Below are the code and all the weights of a small trained network. Each question names an input and a target symbol and asks about switching units off, where a switched-off unit gives its printed mean instead of its output.

import numpy as np


def w(rows, s, z=0):
    codes = np.array(rows[::2]) - 128.0
    scale = np.full(codes.shape[1], s)
    scale[-1] = z or s
    return codes * scale


def norm(h):
    return h / np.sqrt((h * h).mean(-1, keepdims=True) + 1e-5)


def f(y):
    return y / 2 * (1 + np.tanh(0.7978845608 * (y + 0.044715 * y**3)))


def softmax(a):
    e = np.exp(a - a.max(-1, keepdims=True))
    return e / e.sum(-1, keepdims=True)


def log_softmax(a):
    a = a - a.max(-1, keepdims=True)
    return a - np.log(np.exp(a).sum(-1, keepdims=True))


def net(x, mask):
    ids = ['δζξπτω'.index(c) for c in x.split()]
    T = len(ids)
    res = E[ids] + P[:T]
    u = 0
    for l in range(2):
        q, k, v = (norm(res) @ M[l].T for M in (Q, K, V))
        z = softmax(np.where(np.tri(T) > 0, q @ k.T / 4**0.5, -1e9)) @ v
        res = res + np.where(mask[u], z, O[l][:, -1]) @ O[l][:, :-1]
        u += 1
        y = f(norm(res) @ A[l][:, :-1].T + A[l][:, -1])
        res = res + np.where(mask[u : u + 8], y, B[l][:, -1]) @ B[l][:, :-1]
        u += 8
    return log_softmax(norm(res)[-1] @ U[:, :-1].T + U[:, -1])


Q, K, V, O, A, B = {}, {}, {}, {}, {}, {}
E = w([
[108,65,151,192,120,97],'δ',
[157,97,144,87,109,105],'ζ',
[249,71,120,77,128,93],'ξ',
[228,150,150,113,182,165],'π',
[200,35,135,92,166,89],'τ',
[111,115,135,87,27,100],'ω',
],0.019)
P = w([
[33,132,73,135,182,199],'0',
[210,123,29,241,93,103],'1',
[92,126,216,183,150,135],'2',
[142,91,123,55,163,240],'3',
[110,193,162,131,58,107],'4',
[157,98,166,103,173,52],'5',
[219,23,137,38,156,196],'6',
[89,192,7,95,128,113],'7',
[145,125,183,114,155,84],'8',
[189,106,183,126,130,139],'9',
],0.012)
Q[0] = w([
[81,116,144,138,167,55],'0.h0',
[65,114,80,202,166,41],'0.h0',
[163,193,112,179,181,28],'0.h0',
[152,1,57,99,122,140],'0.h0',
],0.0084)
K[0] = w([
[161,42,230,100,121,71],'0.h0',
[201,195,162,113,102,90],'0.h0',
[166,176,254,110,115,88],'0.h0',
[48,139,104,75,166,109],'0.h0',
],0.0091)
V[0] = w([
[59,120,70,17,131,224],'0.h0',
[54,139,28,144,48,254],'0.h0',
[184,182,144,253,96,90],'0.h0',
[34,188,106,154,186,86],'0.h0',
],0.0068)
O[0] = w([
[198,62,77,110,168,88,162],'0.h0',
[209,92,94,248,91,78,66],'0.h0',
[69,177,157,142,101,93,9],'0.h0',
[54,36,135,173,161,186,3],'0.h0',
],0.011,0.0036)
A[0] = w([
[80,230,118,95,96,90,198],'0.n0',
[254,197,172,124,120,95,249],'0.n1',
[114,163,172,55,117,145,4],'0.n2',
[156,116,77,118,68,140,78],'0.n3',
[53,124,42,200,129,213,203],'0.n4',
[146,120,102,62,151,215,187],'0.n5',
[123,11,152,82,104,142,125],'0.n6',
[113,180,147,69,107,119,121],'0.n7',
],0.0095,0.0025)
B[0] = w([
[63,150,122,195,95,50,168],'0.n0',
[116,100,136,145,53,81,254],'0.n1',
[229,23,154,195,140,154,161],'0.n2',
[95,186,135,219,192,157,149],'0.n3',
[157,107,95,1,126,164,130],'0.n4',
[21,178,195,146,121,58,185],'0.n5',
[198,136,161,129,142,180,191],'0.n6',
[194,66,141,85,101,55,167],'0.n7',
],0.0078,0.01)
Q[1] = w([
[252,145,159,153,91,198],'1.h0',
[133,124,130,95,184,85],'1.h0',
[69,255,154,59,61,242],'1.h0',
[36,141,91,199,148,35],'1.h0',
],0.0082)
K[1] = w([
[149,141,2,85,144,169],'1.h0',
[105,113,162,85,173,50],'1.h0',
[167,133,133,27,81,60],'1.h0',
[89,98,154,168,20,136],'1.h0',
],0.0094)
V[1] = w([
[166,106,98,79,182,31],'1.h0',
[81,147,198,254,175,140],'1.h0',
[144,166,76,86,50,112],'1.h0',
[165,92,65,14,74,179],'1.h0',
],0.0087)
O[1] = w([
[179,155,159,59,198,54,254],'1.h0',
[155,181,128,57,29,148,62],'1.h0',
[122,132,168,202,220,51,91],'1.h0',
[75,24,254,194,204,132,170],'1.h0',
],0.0086,0.0063)
A[1] = w([
[194,114,112,100,51,111,129],'1.n0',
[190,70,170,84,138,70,225],'1.n1',
[152,1,75,19,184,77,175],'1.n2',
[69,134,91,155,179,76,212],'1.n3',
[198,120,101,194,129,59,166],'1.n4',
[129,155,107,146,114,195,1],'1.n5',
[105,224,75,123,74,162,72],'1.n6',
[129,83,139,119,195,147,82],'1.n7',
],0.0094,0.0046)
B[1] = w([
[124,73,144,133,116,48,169],'1.n0',
[66,131,95,108,86,119,247],'1.n1',
[98,191,89,106,115,129,225],'1.n2',
[176,255,105,147,81,137,139],'1.n3',
[65,193,157,164,88,72,179],'1.n4',
[91,97,151,103,150,166,122],'1.n5',
[174,149,201,60,174,122,135],'1.n6',
[137,115,192,165,134,238,144],'1.n7',
],0.0094,0.016)
U = w([
[53,1,143,117,78,169,82],'δ',
[202,56,105,128,178,72,79],'ζ',
[135,119,222,141,221,78,33],'ξ',
[134,185,65,90,90,121,254],'π',
[89,54,176,57,195,134,109],'τ',
[144,109,78,218,101,49,185],'ω',
],0.0073,0.0032)

Each question gives the input, a string of symbols that net reads in full, and the target symbol t.
The units are the heads (4 rows each of Q, K, V and O) and the neurons (one row each of A and B). Each row of codes is followed by its name. A weight is (code - 128) times the scale printed after its matrix; where a second scale follows, it is the last column's (O, A, B and U).
mask holds one flag per unit, layer by layer, with each layer's heads first. A switched-off unit (its flag False) gives its mean, the last column of its rows in O or B, instead of its output. The means were averaged over made-up inputs and are rounded, as every weight is.
A unit's drop is (log p(t) with every unit on - log p(t) with that unit switched off) / (log p(t) with every unit on - log p(t) with every unit switched off).
The circuit of an input: a set's keep is (log p(t) with only the set's units on - log p(t) with every unit switched off) / (log p(t) with every unit on - log p(t) with every unit switched off). Starting from the 12 units with the biggest drops (on a tie, the unit counted first), units are removed one at a time, each time the one whose removal leaves the highest keep (on an exact tie, the one counted first), for as long as the keep stays at least 0.8.
units of the circuit, in order: the units of the circuit, biggest drop first
k most important neurons: the k neurons with the biggest drops, biggest first
k most important neurons of layer l: the k neurons of layer l with the biggest drops, biggest first
drop of u: that unit's drop, to one decimal
input ω τ ζ τ δ δ, target π: units of the circuit, in order : [1.h0]
input ξ τ ζ ω τ ζ δ π τ δ, target ξ: units of the circuit, in order : [1.h0; 0.h0]
input δ τ ξ δ π τ π ξ π δ, target δ: 4 most important neurons of layer 0 : [0.n2; 0.n4; 0.n5; 0.n1]
input ξ δ τ τ, target ξ: units of the circuit, in order : [1.h0; 0.h0]
input δ ξ δ τ, target δ: units of the circuit, in order : [0.h0; 1.h0; 0.n4]
input ξ ω ξ ω ξ π δ, target ξ: 2 most important neurons : [0.n0; 0.n6]
input δ δ π ξ π δ τ τ δ δ, target δ: 3 most important neurons of layer 0 : [0.n2; 0.n5; 0.n4]
input δ π ζ ω ξ π δ ξ ξ ω, target δ: 2 most important neurons : [0.n1; 0.n4]
input π ξ τ π π ξ δ, target π: units of the circuit, in order : [0.n5; 1.h0]
input ξ τ ξ ξ ξ ζ ω, target ξ: units of the circuit, in order : [1.h0; 0.n6]
input ω τ τ δ, target ω: 2 most important neurons of layer 1 : [1.n4; 1.n2]
input δ δ ω ω ω τ ξ ω ξ ζ, target δ: 2 most important neurons : [0.n4; 0.n0]
input δ τ ω δ ξ ω ω δ ω ω, target δ: 3 most important neurons : [0.n4; 0.n1; 0.n0]
input ω ζ ω ξ ω π τ, target ω: units of the circuit, in order : [0.h0]
input δ ξ π ω δ δ τ, target δ: 2 most important neurons of layer 0 : [0.n4; 0.n7]
input ω δ δ ξ δ τ ξ, target ω: drop of 0.h0 : 1.3
input δ ζ δ ω τ ω π, target δ: drop of 0.n1 : 0.0
input ξ τ ξ δ ξ π ξ, target ξ: drop of 0.h0 : 0.8
input τ τ π δ, target τ: 2 most important neurons of layer 0 : [0.n6; 0.n5]
input ξ ω ξ ζ, target ξ: units of the circuit, in order : [1.h0]
